Each row, then roughly how far along a hidden order it lies, from 0 to 10
(in the rows, 128 means zero)
[156 147 143 125 145 170 135 115 134 141 148  85 130 116 134 146 160 119
 148  99 111 146 140 147 127 133 134 130 135 109 120  95 131 118 141 110
 106 119 175 177 138 102  91  37 116 163 152 169 138 105 195 140 114  85
  77 131 126 194 117 122 162 122 104 177 108 138 148 115 150 115 108 155
 188  98 255 111 106 128 148  97 161 126 181 129  92 160 130 131 163 146
 140 133 117 135 142 123 141 162 127 101 108 150 130 220 132 114 118 129
 176 102 126 142  88 123 104 133  90 136 228 128 133 114 104 122 149 167
 102 129 132  90 170 108  16 158 129 139 154 133 133 121 181 129 103 109
 109 150 136 149 137 161 132 107  53 154 115  97 137 128  58 113 111]
9
[148 141 142 134 142 159 133 131 131 135 147 103 131 126 136 146 162 115
 146 103 111 135 128 142 128 134 132 131 135 113 123  95 130 120 140 109
 105 125 170 172 140  99  98  53 123 168 150 161 136 106 181 139 100  98
  84 129 130 175 123 128 181 124 108 156 103 137 145 115 147 116 107 159
 187 119 255 112 110 130 140 107 126 128 175 128 106 157 121 128 161 140
 139 131 116 130 142 120 147 145 126 113 114 132 125 184 132 117 119 148
 179  99 125 144  97 122 106 132  93 142 227 125 134 121 110 126 133 162
 101 128 122  98 170 117  38 163 127 141 157 130 131 116 173 146 114 110
 104 147 138 147 134 139 140 109  72 150 113 110 141 128  65 118 121]
8
[ 93 113 115 136 120 154 110 146 104 123 105 190 124 154 110 118 113 107
 137 145 123  89 123 106 132 136 132 130 131 160 145 190 122 126 142 132
 133 122  98 108 115 150 158 228 135 145 126 132 130 142  64  89 164 204
 148 155 138  68 160 140 122 135 146 116 148 143 113 183  83 131 145 110
  82 187  69 120 140 129 114 172  74 130 142 110 149 110  98 120 119 138
 116 115 129 104 150 118 148  72 130 149 132  80 120 138 124 143 131 125
 134 149 143 134 121 133 169 149 132 126 145 107 124 150 158 128  86 118
 148 125  97 150 112 156 194 137 117 120 125 128 121 119  78 148 151 137
 103 120 131 132 132  94  88 136 167 125 132 161 120 126 117 132 190]
0
[153 152 142 128 140 151 138 120 137 139 156  80 133 113 136 146 178 126
 146 105 115 149 132 152 128 130 134 123 133 104 118  84 122 121 128 113
 110 126 172 167 138 104  79  47 117 149 142 153 134 107 192 156 106  59
  94 131 126 193 117 120 156 119 107 167 107 135 154  99 155 117 105 161
 187  94 255 117 110 126 147  91 149 127 160 132  93 160 135 132 159 137
 141 134 115 144 130 120 138 160 127 106 115 150 131 188 133 114 120 126
 158  97 125 149  98 125 103 124 104 137 214 134 135 115  96 124 150 155
 102 128 133 101 171 114  21 158 130 141 152 131 132 124 183 126 104 111
 113 147 137 147 133 151 152 107  67 151 112  99 139 131  75 118  92]
9
[152 145 133 129 145 167 138 119 134 140 150  79 130 116 139 147 153 120
 143 101 114 146 137 145 126 131 135 131 135 108 121  95 131 120 138 111
 111 120 175 170 140 101  88  45 120 149 150 168 138 106 197 143 104  88
  78 131 127 185 117 121 156 122 111 174 107 135 146 111 153 116 107 154
 188 100 255 113 106 129 146 107 159 127 182 129  91 159 129 129 156 142
 137 135 119 142 138 125 129 158 127 107 108 148 129 207 133 113 118 120
 176  97 127 145  96 122 106 127  91 137 234 133 133 106 101 123 142 161
 105 128 135  96 167 110  23 151 131 141 150 133 133 121 186 138 108 112
 109 150 134 146 136 154 142 110  48 154 116  96 139 128  58 114 102]
9
[106 117 127 143 129 164 117 139 102 124 107 196 123 166 111 127 125 109
 144 123 117  96 132  96 136 139 132 137 133 154 144 188 125 126 144 126
 122 119 110 114 117 134 167 205 135 163 136 135 127 136  78  77 162 193
 130 152 140  87 155 141 146 137 141 123 146 126 123 186  78 125 141 116
 106 190 126 110 133 126 133 169  89 131 178 109 139 110  92 121 132 142
 121 119 128  97 163 118 158  67 127 146 129  82 116 184 124 139 126 142
 146 135 141 133 111 129 167 155 112 126 153 109 126 152 162 127 109 123
 135 124  88 134 127 151 186 147 118 127 134 129 122 112  91 155 143 134
  96 130 134 141 137 104  83 134 150 127 131 165 123 125  85 130 204]
0
[102 118 134 136 133 168 113 142 101 120 136 176 133 149 126 136 149  94
 154 126 108 102 108  92 129 139 129 138 138 150 142 174 131 126 145 108
 105 130 137 133 118 121 151 105 131 200 144 136 139 124  85  91 175 177
 124 153 146 116 165 139 209 131 128 122 118 141 124 185 103 121 126 136
 130 164 206 113 130 133 110 151  33 131 167 111 137 135  98 124 150 134
 125 112 120  98 174 105 168  74 130 142 129  67 116 222 124 133 127 152
 174 110 143 137 102 126 145 149 111 142 255  96 129 158 155 127  68 155
 109 122  64 123 157 144  88 192 114 130 164 127 123 111  70 174 142 117
  66 138 141 147 131 103 106 118 123 145 114 156 130 121  56 115 215]
2
[101 117 128 138 127 179 113 144 101 120 125 186 130 153 112 129 136  98
 148 132 113  98 113  84 133 141 134 135 136 153 143 177 127 125 146 117
 112 125 121 116 116 132 156 156 132 184 137 143 137 128  82  87 178 200
 130 159 141 106 163 135 178 134 135 127 131 154 129 191  84 122 135 126
 112 173 163 112 135 128 115 158  37 130 164 111 136 124  96 123 153 138
 124 110 123  97 152 100 165  65 131 146 124  71 115 207 123 134 129 139
 157 121 144 140 101 130 161 150 118 139 217  92 127 165 160 126  75 153
 124 122  79 138 142 152 130 186 111 129 159 128 121 111  76 164 139 123
  86 132 138 145 132  95  92 119 142 145 118 158 126 121  65 119 201]
1
[147 150 142 128 147 163 135 122 130 137 155  84 131 119 140 147 175 120
 140 103 118 144 130 141 130 133 134 126 134 110 121 109 128 122 133 110
 110 121 178 161 138 101 106  58 118 157 148 150 135 106 186 143 115  79
  86 128 126 185 116 121 166 122 109 156 107 129 153 116 148 115 106 162
 188 107 255 111 111 127 144 110 141 127 164 135 103 159 128 133 164 136
 143 129 117 137 137 122 140 145 127 115 116 139 126 198 131 117 120 137
 172  97 127 141  90 124 100 129  95 138 221 130 134 117 110 125 137 160
  99 127 126  95 165 115  36 166 127 140 154 131 132 125 184 137 106 110
 122 148 139 152 133 148 144 109  75 150 113 101 140 129  69 118 109]
9
[ 75 109 112 140 115  90 126 146 114 119 111 168 122 151 109 110 109 136
 111 147 140 100 127 108 141 129 127 116 123 140 141 180 110 134 121 145
 151 128  91  76 115 150 170 255 130 112 104  98 116 146  58 124 151 186
 171 135 135  67 136 135  88 132 150  93 154 115 131 149  90 135 146 110
  74 171   1 131 149 119 120 169  84 129 100 123 151 100 117 127 104 125
 123 121 130 110 124 130 132  73 128 158 150  93 120  63 122 144 135 116
  98 156 134 132 141 139 167 130 160 120  22 121 127 151 158 134 102  90
 152 126 119 178  95 151 228 112 122 121  99 123 122 130 115 124 148 142
 145 108 124 126 126 102 106 146 208 108 133 150 122 134 161 146 160]
1
[155 144 134 123 136 130 144 117 146 139 157  62 131 103 141 135 147 139
 130 112 125 154 133 168 131 124 135 114 125  98 114  81 124 123 125 122
 123 124 171 156 139 116  78  82 116 119 130 150 132 109 196 173  96  71
 106 127 120 187 105 113 126 119 111 162 115 139 156  79 162 120 105 157
 180  85 235 122 113 126 152  85 168 125 142 139  96 156 146 134 149 134
 146 137 116 154 113 129 122 184 127 105 117 157 135 140 134 111 123 115
 145 108 121 139 105 130 101 113 121 133 163 138 135 113  80 126 166 140
 109 128 151 121 153 108  50 139 130 140 136 130 132 131 189 105 100 115
 138 141 132 138 132 161 172 112  78 149 117  89 138 134 104 123  70]
10
[153 135 144 132 143 173 133 123 125 139 164  80 134 113 135 151 170 113
 152 101 110 141 132 148 129 134 137 125 135 104 121  98 128 119 137 102
 101 122 183 177 138 102  91  42 118 174 150 170 142 102 192 146 118  86
  76 140 131 194 124 123 168 120 105 171 102 144 151 116 143 112 107 165
 191 105 255 110 104 130 145  94 123 127 192 129  97 164 127 130 167 143
 145 131 112 135 148 114 151 148 129 104 106 133 127 226 132 116 119 133
 187  97 131 146  85 123 107 135  96 142 255 125 134 124 104 123 138 170
 100 127 118  93 179 113   1 179 125 143 167 132 132 117 182 142 104 105
  98 153 139 155 136 149 148 100  47 158 107 101 140 128  48 111 150]
8
[ 95 116 132 148 133 148 115 141 102 122 116 197 123 169 114 130 134 104
 141 120 112  95 130  74 139 140 135 135 130 148 147 189 125 128 143 126
 119 123 111 115 117 130 157 203 134 164 134 124 124 132  79  78 172 172
 132 148 141 105 150 143 167 134 134 115 138 127 132 190  85 123 133 120
 118 179 142 112 134 123 122 164  89 131 174 112 144 119  92 124 130 130
 122 118 124  96 153 120 159  63 125 148 135  89 112 176 124 140 126 146
 155 122 142 135 111 130 156 147 108 130 164 108 128 154 166 128  80 131
 125 124  94 132 130 152 176 158 117 129 142 128 122 114  92 161 144 128
  97 133 135 147 132 103  94 132 152 127 125 160 129 125  81 131 198]
1
[109 111 110 116 104 112 126 132 139 120 126 149 131 108 117 105  98 134
 105 158 144 113 113 126 135 122 128 108 118 138 129 151 116 132 116 148
 153 130 100  57 119 163 154 177 122 102  88 112 126 141  86 151 154 144
 178 143 125 106 130 117  75 127 145 113 152 161 129 119 118 137 143 117
  74 130   1 141 156 124 122 127 102 126  87 131 137 114 132 133 108 120
 130 119 130 136 105 121 105 127 134 147 146 120 133  56 123 137 140  89
  88 150 128 122 144 142 152 111 185 126  77 119 128 149 135 128 133 100
 147 126 122 173  98 140 172 123 124 120 107 126 123 140 112  90 127 137
 159 110 123 117 121 114 125 133 173 125 130 132 118 129 168 128 119]
3
[108 118 132 129 131 218 107 136  99 121 125 176 129 155 114 128 125  90
 154 130 109  95 119  86 128 139 133 139 135 161 144 176 135 124 155 118
 107 120 121 116 118 140 160 115 136 184 140 146 140 125  82  77 182 199
 124 157 138 114 170 133 178 136 131 136 133 158 117 191  82 123 134 124
 110 173 191 112 140 132 118 155  44 131 189 108 148 119  96 121 145 142
 120 111 126 100 170 105 162  75 131 140 122  76 119 228 124 132 127 131
 163 121 148 128 105 129 158 156 113 139 242  92 127 155 160 122  81 152
 126 124  91 117 147 148 115 171 117 128 149 131 123 110  55 177 149 125
  82 137 139 143 134 118  91 123 123 146 123 164 124 118  40 112 205]
1
[149 143 138 129 141 147 137 127 131 138 153  88 132 121 131 143 163 121
 140 107 116 140 132 153 130 133 134 123 133 109 123 102 122 122 132 107
 112 124 170 167 138 102  97  61 119 150 143 158 134 109 182 153 103  89
  87 130 130 175 121 123 158 120 109 160 109 129 149 113 144 117 104 156
 182 107 255 114 108 127 150 115 128 126 157 131 103 155 126 128 155 139
 138 132 115 137 133 126 140 150 127 110 112 135 126 190 133 120 120 135
 170 102 131 148  99 126 109 130  96 136 235 134 135 117 101 126 142 155
 107 127 134 107 160 116  21 155 130 140 147 130 130 122 199 130 108 108
 116 150 136 145 134 144 152 110  76 148 110  99 139 133  64 120 112]
9
[ 86 110 119 147 118 111 118 144 104 119 112 187 120 169 106 116 124 121
 121 140 126  93 129  93 142 136 131 120 126 147 144 198 112 132 132 137
 138 125  99  81 112 145 170 248 132 139 118 105 119 141  72  92 168 178
 156 150 139  75 151 137 115 134 144  95 153 121 137 175  85 130 144 109
  88 188   1 124 145 119 122 174  90 130 136 117 157 106 106 124 116 131
 125 117 125 102 140 125 149  61 127 155 146  83 115  96 122 145 133 130
 121 143 140 135 132 138 175 141 139 123  84 112 128 158 167 132  92 105
 141 124 115 159 110 155 214 135 116 124 115 126 120 122  86 135 149 137
 121 120 129 136 131 104  97 137 185 113 130 157 125 131 131 145 193]
0
[146 134 117 115 121 118 141 123 150 137 145  82 128  96 128 122 121 151
 111 134 138 150 139 179 129 121 134 106 121 104 113  94 115 123 119 142
 148 121 142 122 135 139 127 138 116  90 113 148 128 124 174 185 104  69
 133 128 118 152 104 111  57 119 124 153 134 149 146  84 151 130 122 139
 130 100  77 134 132 125 151 102 177 124 105 139 104 141 154 133 124 139
 141 137 124 157  99 141 102 178 130 114 122 164 140  94 130 125 130  89
 110 135 121 141 119 138 123 108 155 125  69 140 132 112  98 126 178 114
 134 130 155 141 128 121 106 108 133 132 110 130 130 142 196  84 106 126
 159 125 124 124 130 155 146 120 104 136 127  91 128 137 154 126  59]
9
[116 127 140 140 139 155 122 146 109 127 138 148 131 150 123 146 163 100
 157 120 108 106 114  97 128 139 130 140 140 137 138 149 133 126 143 101
  99 130 145 157 124 106 141  90 131 192 152 137 139 116 105  97 149 165
 104 143 142 127 154 139 215 130 120 126 110 129 128 177 125 117 120 142
 147 159 235 110 122 133 117 145  41 131 168 114 138 138 102 123 156 133
 127 118 120 100 164 105 170  78 128 134 125  75 116 221 128 127 123 169
 182 107 139 141  98 120 133 152 100 141 255 110 130 145 146 130  84 164
 107 124  93 105 164 129  67 182 117 133 165 128 126 109 104 175 137 121
  82 142 140 147 130 103 123 116 109 141 112 149 135 123  48 118 209]
3
[102 116 125 131 126 197 110 136 100 120 125 193 130 152 113 128 128  98
 150 129 113  94 115  74 129 139 133 138 132 165 144 188 135 126 148 120
 112 126 113 121 115 146 149 139 135 192 133 145 137 133  75  72 193 197
 139 159 140 115 169 137 177 135 135 142 135 153 115 189  87 125 139 117
 100 160 158 116 139 131 113 152  47 130 178 110 136 120  98 124 138 134
 119 109 125 101 165 105 156  69 132 143 132  16 117 199 122 135 129 129
 144 125 148 124 107 132 160 150 125 139 214  90 125 158 165 124  82 149
 131 123  82 133 139 152 122 174 117 126 166 130 122 113  57 158 142 126
  84 131 136 140 131  96  90 123 136 145 123 168 122 117  66 116 194]
1
[152 140 124 116 128 150 143 113 154 141 155  61 129  97 134 125 132 151
 121 124 133 158 144 176 130 121 135 104 121  97 112  86 117 121 115 139
 144 119 153 128 141 138  86 114 116  94 117 153 127 118 193 191  94  58
 116 130 117 175  95 113  59 118 116 167 131 145 154  72 154 125 123 145
 150  83 158 135 123 120 159  81 200 123 124 141  91 146 154 135 132 142
 146 139 122 165  97 146  94 189 129 109 121 182 144 112 132 123 128  82
 118 128 121 136 116 138 114 109 138 126  95 143 135 110  92 123 178 117
 128 131 161 142 128 112  87 116 135 135 112 131 133 137 213  79  97 122
 159 132 125 131 133 169 149 115  91 146 125  79 132 136 128 126  37]
10
[ 91 110 122 138 122 144 115 149 104 115 119 189 129 148 111 122 128 110
 138 146 120  91 113  93 133 137 128 128 130 154 145 187 124 130 136 125
 128 130 106  95 113 142 169 193 134 159 121 116 130 138  61  99 178 188
 151 150 140  88 161 136 153 135 144 102 136 144 118 174  88 128 140 117
  91 178  60 125 144 128 109 168  48 131 142 114 155 108  97 124 125 129
 118 111 128 100 149 103 154  67 131 153 139  64 118 150 121 138 133 128
 133 133 142 126 120 134 159 141 139 132 173 102 126 163 161 130  83 126
 136 123  88 144 117 151 170 162 114 124 137 127 121 121  62 144 148 131
 103 121 135 136 128  94  98 137 168 131 122 165 122 122 102 127 208]
0
[129 121 109 118 107  99 136 132 144 129 137 109 129 102 123 108 109 150
 102 153 143 132 126 161 133 120 132  95 117 118 121 120 106 127 111 148
 157 126 121  78 128 159 130 195 118  84  90 128 125 135 124 181 136 109
 170 138 121 119 115 113  38 121 140 132 147 153 141  90 130 135 136 129
  93 110   1 133 142 124 140 104 144 124  84 138 124 124 150 133 111 132
 137 128 126 150 101 131 104 151 133 134 137 139 137  29 127 133 135  78
  88 153 126 137 137 144 142 104 181 122  36 138 131 134 110 128 157 115
 147 128 142 176 100 132 169 114 128 126 101 126 125 146 173  79 117 133
 173 111 123 121 126 136 137 131 155 130 130 103 122 136 171 135  79]
6
[ 92 113 107 129 107  94 127 144 123 121 120 164 124 126 111 108 106 142
 108 163 139 114 122 152 136 124 129 106 120 134 133 164 108 130 116 146
 159 128  99  69 115 162 160 255 125 101  96 106 123 144  76 151 136 163
 175 133 131  76 136 127  66 127 153 103 156 141 129 135 100 138 148 112
  67 158   1 134 152 122 124 155  95 127  86 127 149 108 130 127  96 128
 127 121 129 124 116 125 118 109 132 150 145 102 129  49 122 143 139  99
  90 158 129 132 140 142 161 122 185 120  47 123 129 150 128 132 121  93
 154 126 123 185  92 149 212 116 122 119  99 125 122 136 116 107 142 139
 152 110 123 122 126 106 114 138 192 118 131 137 119 136 175 142 123]
2
